Below is a small trained network, with its code and all its weights. Each question gives an input and a class and asks what happens when units are switched off, that is, made to give their printed mean instead of their output.

import numpy as np


def w(rows, s, z=0):
    codes = np.array(rows[::2]) - 128.0
    scale = np.full(codes.shape[1], s)
    scale[-1] = z or s
    return codes * scale


def norm(h):
    return h / np.sqrt((h * h).mean(-1, keepdims=True) + 1e-5)


def f(y):
    return y / 2 * (1 + np.tanh(0.7978845608 * (y + 0.044715 * y**3)))


def log_softmax(a):
    a = a - a.max(-1, keepdims=True)
    return a - np.log(np.exp(a).sum(-1, keepdims=True))


def net(x, mask):
    res = np.array(x, float).reshape(1, 2) / 4 @ E
    u = 0
    for l in range(2):
        y = f(norm(res) @ A[l][:, :-1].T + A[l][:, -1])
        res = res + np.where(mask[u : u + 16], y, B[l][:, -1]) @ B[l][:, :-1]
        u += 16
    return log_softmax(norm(res)[-1] @ U[:, :-1].T + U[:, -1])


A, B = {}, {}
E = w([
[88,107,216,63,67,199],'x0',
[255,177,152,151,119,166],'x1',
],0.0034)
A[0] = w([
[112,223,102,137,46,113,126],'0.n0',
[122,133,98,128,125,153,94],'0.n1',
[152,105,113,88,137,114,4],'0.n2',
[159,103,69,129,143,96,90],'0.n3',
[157,101,69,65,110,146,120],'0.n4',
[145,174,88,60,2,64,86],'0.n5',
[96,179,138,142,142,139,107],'0.n6',
[163,69,95,74,133,120,79],'0.n7',
[103,156,149,185,125,140,155],'0.n8',
[126,132,101,132,111,150,129],'0.n9',
[83,168,205,168,166,83,111],'0.n10',
[159,60,130,39,128,161,105],'0.n11',
[106,114,178,165,247,180,155],'0.n12',
[161,166,142,151,110,148,130],'0.n13',
[53,146,129,181,110,117,103],'0.n14',
[134,92,113,119,105,103,92],'0.n15',
],0.0049,0.0038)
B[0] = w([
[126,117,128,122,142,129,137],'0.n0',
[131,125,140,132,139,130,79],'0.n1',
[146,120,218,175,248,196,3],'0.n2',
[87,193,173,150,106,147,150],'0.n3',
[128,129,134,133,127,123,118],'0.n4',
[128,131,137,138,147,130,80],'0.n5',
[131,123,132,127,135,132,96],'0.n6',
[133,124,144,136,146,138,61],'0.n7',
[128,125,127,124,129,124,176],'0.n8',
[128,127,130,128,129,125,131],'0.n9',
[136,114,122,126,131,145,105],'0.n10',
[112,192,126,184,140,118,176],'0.n11',
[127,127,125,127,122,126,173],'0.n12',
[109,65,116,78,178,126,218],'0.n13',
[169,78,113,117,145,156,136],'0.n14',
[138,116,130,130,140,144,78],'0.n15',
],0.011,0.0012)
A[1] = w([
[59,144,158,102,232,92,127],'1.n0',
[111,159,135,97,129,97,157],'1.n1',
[152,124,112,176,158,117,55],'1.n2',
[110,154,255,140,107,213,95],'1.n3',
[229,97,155,143,168,185,47],'1.n4',
[120,184,138,218,206,118,7],'1.n5',
[150,137,109,106,85,112,123],'1.n6',
[211,128,151,124,153,168,45],'1.n7',
[61,124,184,127,207,133,152],'1.n8',
[127,113,150,111,114,161,88],'1.n9',
[120,154,124,134,108,125,149],'1.n10',
[188,184,139,122,97,127,51],'1.n11',
[161,143,107,220,186,112,75],'1.n12',
[124,105,153,99,121,133,53],'1.n13',
[143,137,108,148,69,136,163],'1.n14',
[142,116,148,126,134,121,106],'1.n15',
],0.0079,0.0013)
B[1] = w([
[170,74,190,79,91,189,105],'1.n0',
[168,126,125,142,167,140,189],'1.n1',
[94,179,159,113,127,150,124],'1.n2',
[90,254,147,144,154,80,224],'1.n3',
[87,1,84,97,132,100,175],'1.n4',
[60,196,158,89,154,77,138],'1.n5',
[121,118,186,134,162,145,252],'1.n6',
[88,24,80,108,78,148,173],'1.n7',
[210,85,60,146,182,90,91],'1.n8',
[157,182,93,130,138,97,141],'1.n9',
[156,123,128,116,158,118,172],'1.n10',
[90,44,88,118,93,125,225],'1.n11',
[125,220,156,156,126,128,174],'1.n12',
[135,150,93,203,162,107,136],'1.n13',
[157,129,141,105,171,126,229],'1.n14',
[90,121,122,131,161,107,110],'1.n15',
],0.0094,0.0028)
U = w([
[84,251,144,120,134,78,207],'0',
[86,34,72,93,85,112,220],'1',
[211,109,196,103,199,150,184],'2',
[164,135,128,168,80,153,7],'3',
[157,136,118,151,110,152,33],'4',
[137,134,120,183,113,175,31],'5',
[155,139,125,139,85,154,27],'6',
[171,146,114,157,76,172,2],'7',
],0.014,0.0047)

Each question gives the input, the list of numbers given to net, and the class t.
The units are the neurons (one row each of A and B). Each row of codes is followed by its name. A weight is (code - 128) times the scale printed after its matrix; where a second scale follows, it is the last column's (A, B and U).
mask holds one flag per neuron, layer by layer. A switched-off neuron (its flag False) gives its mean, the last column of its row in B, instead of its output. The means were averaged over made-up inputs and are rounded, as every weight is.
A unit's drop is (log p(t) with every unit on - log p(t) with that unit switched off) / (log p(t) with every unit on - log p(t) with every unit switched off).
k most important neurons: the k neurons with the biggest drops, biggest first
top k neurons in layer l: the k neurons of layer l with the biggest drops, biggest first
drop of u: that unit's drop, to one decimal
input [-5,6], class 1: 3 most important neurons	[0.n11, 1.n11, 1.n3]
input [-7,-7], class 0: top 2 neurons in layer 0	[0.n13, 0.n3]
input [-3,-3], class 2: top 2 neurons in layer 0	[0.n11, 0.n13]
input [-6,7], class 1: 2 most important neurons	[0.n11, 1.n11]
input [8,8], class 0: top neuron in layer 0	[0.n14]
input [-3,3], class 2: 2 most important neurons	[0.n11, 0.n14]
input [3,1], class 2: 2 most important neurons	[0.n3, 0.n11]
input [-8,-7], class 0: 2 most important neurons	[0.n13, 1.n11]
input [-3,-2], class 2: 2 most important neurons	[0.n11, 1.n3]
input [3,4], class 1: 2 most important neurons	[0.n3, 1.n11]
input [-2,-2], class 2: top 2 neurons in layer 0	[0.n11, 0.n13]
input [-1,-2], class 2: 2 most important neurons	[1.n3, 0.n13]
input [1,0], class 2: 2 most important neurons	[1.n3, 0.n3]
input [3,5], class 1: most important neuron	[0.n3]
input [7,-6], class 0: 2 most important neurons	[0.n13, 1.n11]
input [-3,5], class 1: drop of 0.n11	0.2
input [2,1], class 2: drop of 1.n7	0.1
input [-6,8], class 1: drop of 0.n11	0.4
